Rows, each with roughly how far along a hidden order it lies (0 to 10):
In the rows, zero is written as 128.
[127 128 125 135 130 133 123 131 126 239 128 143 130 128 129 118 129 129
 129 126 130 134 126 121 127 122 138 128]	2
[127 128 130 131 125 133 122 130 125 255 128 145 127 128 129 124 131 128
 126 129 130 133 128 127 132 117 137 129]	3
[130 128 139 126 125 131 134 132 126 141 127 126 125 128 129 142 125 127
 125 131 127 129 128 134 133 125 122 128]	6
[133 128 133 130 134 129 112 111 131 193 131 120 131 129 126 126 129 128
 135 127 130 120 126 126 121 141 123 127]	8
[130 127 137 124 124 130 139 133 125 167 127 125 125 127 129 142 125 126
 124 132 126 128 129 134 133 120 124 129]	5
[132 128 138 130 129 128 128 120 129 124 129 123 128 127 128 139 123 127
 131 128 126 124 127 130 125 136 116 127]	7
[134 128 122 126 123 119 108 117 128 101 128 120 125 125 127 122 127 127
 115 130 123 121 133 119 120 119 132 129]	10
[133 128 137 129 128 124 127 119 128 148 128 124 127 126 128 139 121 126
 127 129 124 125 129 126 124 131 119 127]	7
[129 128 139 126 125 133 138 133 125 169 127 129 125 128 130 139 126 127
 126 131 127 128 128 136 134 125 125 128]	5
[124 128 126 136 131 133 127 129 127 246 129 142 132 129 128 121 128 129
 135 125 132 131 125 123 127 126 137 128]	2
[131 128 126 125 132 130 107 115 131  34 130 114 130 131 127 118 135 129
 131 127 131 123 128 127 123 136 132 128]	10
[124 128 121 137 126 122 128 132 127 229 127 147 129 126 129 125 125 128
 123 127 128 134 128 118 125 117 137 129]	1
[135 128 133 130 129 123 113 114 129 147 129 122 128 127 127 129 124 126
 125 128 125 121 130 120 120 131 122 128]	8
[121 128 117 132 128 117 141 136 129  89 126 134 128 126 129 135 117 128
 122 126 125 135 129 123 126 121 129 129]	0
[130 128 139 126 126 132 129 130 126 160 128 127 126 128 129 140 125 127
 128 130 128 127 128 139 132 127 123 128]	5
[133 128 123 126 130 127 107 115 130  57 130 118 129 128 126 117 134 129
 127 127 129 121 129 124 121 133 131 128]	10
[123 128 117 134 127 118 139 137 128 124 125 142 128 125 128 132 118 127
 122 125 125 136 129 120 124 118 132 129]	0
[128 128 139 126 126 137 129 135 125 223 128 133 127 129 129 131 132 128
 129 131 130 129 127 133 134 126 130 128]	4
[126 128 125 134 126 132 122 132 125 255 128 146 129 127 129 121 128 128
 126 127 129 131 128 122 128 117 135 128]	2
[131 128 142 127 129 134 133 128 128 125 128 118 127 128 128 142 124 127
 132 130 128 127 126 137 131 133 118 127]	6
[131 128 140 127 128 131 134 130 127 141 127 125 126 128 129 140 123 127
 128 130 127 126 127 134 132 130 119 128]	6

Next part:
[144 125  87 102 236 158 101 134  55 142 182 145 133 115 134  93 128 122
 158 103 132 170 122 111 194 193 150 255 151 147 144 147]	1
[136 130  93 113 208 162  86 127  98 127 144 153 131 118 123 103 128 133
 142 111 141 161 134 116 163 172 154 220 152 138 140 149]	3
[127 130 145 131  62 103 160 137 158 127  94 117 128 147 122 149 127 128
 112 154 131 115 135 129 115 111 114  66 116 125 121 106]	8
[145 136 104 111 149 111 157 145 124 133 105 126 128 152 130 142 127 128
 122 152 132 137 138 103 151 146 122 142 136 129 121 113]	6
[152 137  83 110 163 119 165 149 112 134  98 131 125 154 140 145 127 130
 128 150 121 141 139  96 162 147 131 159 146 144 112 128]	5
[151 126  91 101 241 151 128 138  50 145 176 140 132 113 146  94 127 119
 148 110 123 169 124 110 188 194 148 248 145 148 140 143]	0
[164 141  74 102 132 101 198 159 135 140  79 126 124 169 160 164 126 127
 125 169 108 134 137  89 159 150 118 119 143 146 102 112]	6
[144 133  95 113 200 145 115 134  88 130 148 143 128 126 135 113 127 131
 145 116 130 156 132 111 161 175 152 221 155 143 127 144]	3
[147 133  75 113 188 137 133 137  95 128 133 140 126 141 132 127 127 133
 137 130 130 150 136 103 161 165 141 204 147 143 119 141]	4
[148 125 104 101 255 157 106 135  55 144 190 141 134 106 142  92 127 121
 155 106 128 173 121 112 192 179 153 241 155 145 146 143]	1
[125 130 163 133  52 115 154 133 158 127 102 112 128 145 119 144 128 127
 112 148 135 121 135 128 115 105 112  47 115 127 122 108]	8
[140 133 100 112 159 120 135 138 125 129 121 132 130 143 124 142 128 129
 127 141 139 141 138 107 149 151 133 174 142 137 127 124]	5
[152 124 103  97 249 156 115 136  48 150 187 136 134 102 146  92 127 117
 157 105 125 172 119 108 195 200 150 249 164 148 148 142]	0
[140 133  92 113 203 140 111 132  97 128 147 146 129 130 130 116 128 133
 140 120 134 157 134 108 153 178 149 210 149 142 129 145]	4
[157 133  66 107 214 149 138 135  79 133 151 146 128 129 144 114 127 130
 148 122 124 156 131 109 175 183 142 233 157 141 125 150]	3
[128 130 123 119 103 116 124 134 144 125 126 125 133 143 107 132 128 127
 120 147 151 136 139 124 133 133 127 100 130 129 132 113]	6
[126 134 133 143  34  94 185 131 187 122  53 110 121 158 132 174 127 131
 107 159 111  88 134 135 102  76 107  33 105 120  98 108]	10
[152 129  82 101 241 152 123 141  58 143 168 142 130 119 151 101 127 126
 146 116 122 165 126 105 186 197 149 225 156 147 136 141]	1
[130 132 139 124  76 104 166 139 157 131  88 114 126 150 129 155 127 127
 112 158 125 117 135 122 117 113 114  85 122 133 115 110]	8
[116 131 151 143  45 104 159 128 183 122  80 112 124 146 124 158 128 130
 107 149 123 100 133 138  87  72 108  83 108 120 110 110]	9

Next part:
[ 84 177 151 190 165 134 144 132 145 140  90 132 136 130  64 139 135 140
 144 197]	0
[ 76 167 175 168 142 118 125 125 123 124 117 109 133 148  75 154 113 144
 146 168]	0
[ 66 136  47 164 139 180 146 124 172 202  55 186 123  97  71 106 216 102
 156 137]	10
[ 60 124 182 132 120 138 123 135 132 121 146 142 144 168  88 121 126 146
 123 140]	0
[103 134  68 179 119 162 134 123 154 170  93 157 133 120 104 122 177 123
 143  89]	10
[113 133 130 189 138 126 135 131 135 137 137 137  83 119 200 125 149 142
 107  71]	0
[101 127  94 171 110 149 128 126 142 155 114 154 125 122 113 139 168 117
 141  69]	10
[ 69 150  99 163 113 137 122 118 137 146 120 148 144 132  95 148 175 114
 152 116]	10
[ 86 108 107  93 100 142 121 129 129 128 129 154 148 147  93 131 134 118
 132 124]	10
[160 133 181 191 153 137 137 139 142 149 142 119 131 133 100 134 117 127
 140 140]	0
[215 103 170 207 117 143 127 138 140 149 201 122  91 125 152 131 161 111
 121 128]	0
[150 157 114 134 128 122 125 116 121 136  95 117 154 123  93 150 118 121
 157 148]	10
[  1 205 143 180 162 121 136 125 138 120  71 147 161 160  52 151 111 163
 160 167]	0
[208 132 111 129 111 110 122 125 114 121 153  95 125 104 196 142  98 124
 142  86]	10
[ 10 165 136 199 146 144 133 121 149 141  92 164 115 150  68 140 179 144
 138 154]	0
[185  84  75  74 106 156 137 134 137 147 122 143 114  97 171  85 162 114
 117 113]	10
[130 105 146 102 160 126 140 148 135 124 107 128 137 137 139 100  97 153
 110 138]	0
[176 128 138 193 162 132 146 135 145 156 108 113  98 101 175 105 130 122
 115 177]	0
[213  93 172 107 143 136 139 153 127 125 134 113 147 128 165  98  77 151
 101 129]	0
[130 133 126  73 130 138 119 133 124 122  85 132 177 144  65 115  93 142
 153 138]	10
[183 121 146 192 132 151 134 130 151 170 150 140  90 115 127 129 188 114
 123 134]	0
[100 140  46 156 118 136 133 122 139 142 112 153 113 109 172 122 167 135
 132  57]	10
[ 83 133 113 178 149 133 143 123 147 145 113 148  81 108 152 122 175 133
 110 127]	0
[207  88 102  61 125 144 130 141 125 131 105 118 140 106 166  91  90 119
 124 101]	10
[117 129  80 161 121 136 130 133 134 153 119 142 120 107 199 118 160 130
 131  27]	10
[ 76 110 126 121 134 136 135 137 137 115 121 152 113 133 172  95 144 148
  96 113]	0
[140 129 100 169 101 142 124 113 136 149 154 133 133 117 112 141 168 107
 145  88]	10
[  1 165  88 188 154 122 145 114 146 147  75 153  78  96 126 128 176 135
 127 161]	0
[ 54 100 137 115 141 143 140 143 140 147 108 168 107 127 155  93 142 159
  99 102]	0
[242 130 145 161 155 125 145 129 138 154 126 104  83  81 168 122 129 105
 113 186]	0
[209 121  96 123 124 115 130 126 120 128 131 103 123  96 200 129 105 126
 136  50]	10
[141  99 104  95 103 156 120 135 135 140 139 145 142 142 107 113 150 118
 132  99]	10

[163 104 136 124 167 132 121 124 119 136  37 135 119 123 110 146 115 125
 127 134 118 141 126 132 130 128  81 107 131 136 104 159 126 126 144 202
 131 198  76 129 130  83 135 145 163 120 123 117 121 123 127 147 113 103
 140 155  85 189 142 118]	2
[ 97  88 111 123 111 132 118 131 137 153 145 130 148 143 123  93 130 140
 135 122 143  65 149 145 129  95 130 140 163 122 138  65 129 127 146 200
 117 107 156 110 121 115 125  78 121 134 122 142 137 115 120 121 126 104
 123  14 116 106 136 200]	7
[127 120 112 120 112 128 134 128 131 160 138 129 121 150 143 139 136 144
 127 124 126  86 141 136 139 103 166 126 141 118 128  87 129 128 114 184
 101 121 150 141 115 163 170  70 112 143 125 103 125 131 133 125 152 133
 113 153 121 119 127 141]	6
[144 121 123 123 120 128 133 125 124 148  88 130 120 138 127 155 132 138
 128 127 120 112 135 134 137 123 155 122 139 120 120 112 126 127 123 191
 113 162 124 119 119 119 161  94 133 134 124 110 126 136 134 131 138 121
 122 141 113 143 132 147]	4
[133 109 122 121 116 131 124 119 122 131  86 130 126 139 125 146 134 134
 134 131 128 114 136 134 137 114 124 117 154 133 120 102 123 126 142 196
 121 123 117 116 118 124 151  76 150 126 123 138 133 128 134 136 129 111
 138  96 121 169 134 156]	5
[171 106 144 135 152 140  98 107 116 103  43 128 141 117  91 122  95 118
 135 138 130 166 131 132 118 158  25 168 143 153 111 178 114 127 164 178
 152 165  57  98 132 102 120 116 185 110 122 172 133  90 118 138 105 105
 151  85 116 246 146 170]	5
[184  91 138 121 185 131 129 125 116 142  12 140 119 129 115 148 109 135
 116 133 113 168 125 133 138 110  84 121 104 133  92 143 130 128 146 199
 119 200  39 158 127 100 167 124 157 126 115  91 119 117 123 141 127 119
 127 255  72 165 139 121]	1
[144 133 136 136 113 142 112  96 127  93 101 123 152 111 114  94  94 115
 147 136 135 139 139 127 119 151  81 177 175 157 118 144 112 125 160 148
 157 110  64  73 127 101  93 110 206 103 128 193 141 100 126 137 110  87
 157  21 146 232 145 182]	8
[169 128 147 139 152 141  98 101 120  93  61 124 146 101 100 125  87 109
 142 144 126 160 135 128 112 176  48 159 161 156 114 177 111 126 152 164
 167 173  50  79 134  66 104 149 202 101 131 192 131  95 120 142  91  78
 160  14 120 255 151 180]	6
[151  86 132 131 154 138 104 123 127 136  81 129 145 126 103 101  97 126
 136 133 135 120 141 145 116 140  42 157 148 134 122 129 119 127 154 169
 132 139 124 103 129  67 113 124 163 122 123 162 132  88 114 131 104 115
 136  97  99 192 153 180]	5
[164 112 135 124 160 133 134 135 127 148  18 140 109 113 119 163 113 130
 125 133 109 161 124 127 134 122 118  97 113 131 102 162 132 127 122 181
 119 242  35 152 138 102 134 178 154 118 129  95 117 132 126 148 113  92
 134 186  72 170 145  99]	0
[102 122 117 131  92 133 122 112 132 115 156 122 153 138 130  82 126 126
 145 128 144  95 143 135 127 113 114 155 175 143 138  79 119 125 161 153
 153  66 131  80 123 106 107  67 161 124 122 200 144 125 129 126 121 114
 136   1 154 159 136 189]	9
[113 132 125 135  87 138 119 104 134 102 133 118 153 123 128  76 125 122
 147 129 145  98 147 131 120 134  98 178 185 150 133  97 118 124 169 124
 141  72 110  77 124 119  79  82 175 117 127 199 146 110 130 126 120 110
 142   1 165 199 141 204]	10
[170  86 146 129 198 135 102 127 131 128  43 135 146 108  80 101  86 119
 134 134 129 153 139 142 117 133  13 153 129 138 109 160 128 127 160 187
 141 198  78 116 134  56 101 168 170 109 126 151 126  62 104 139  95 101
 144 106  87 193 157 166]	3
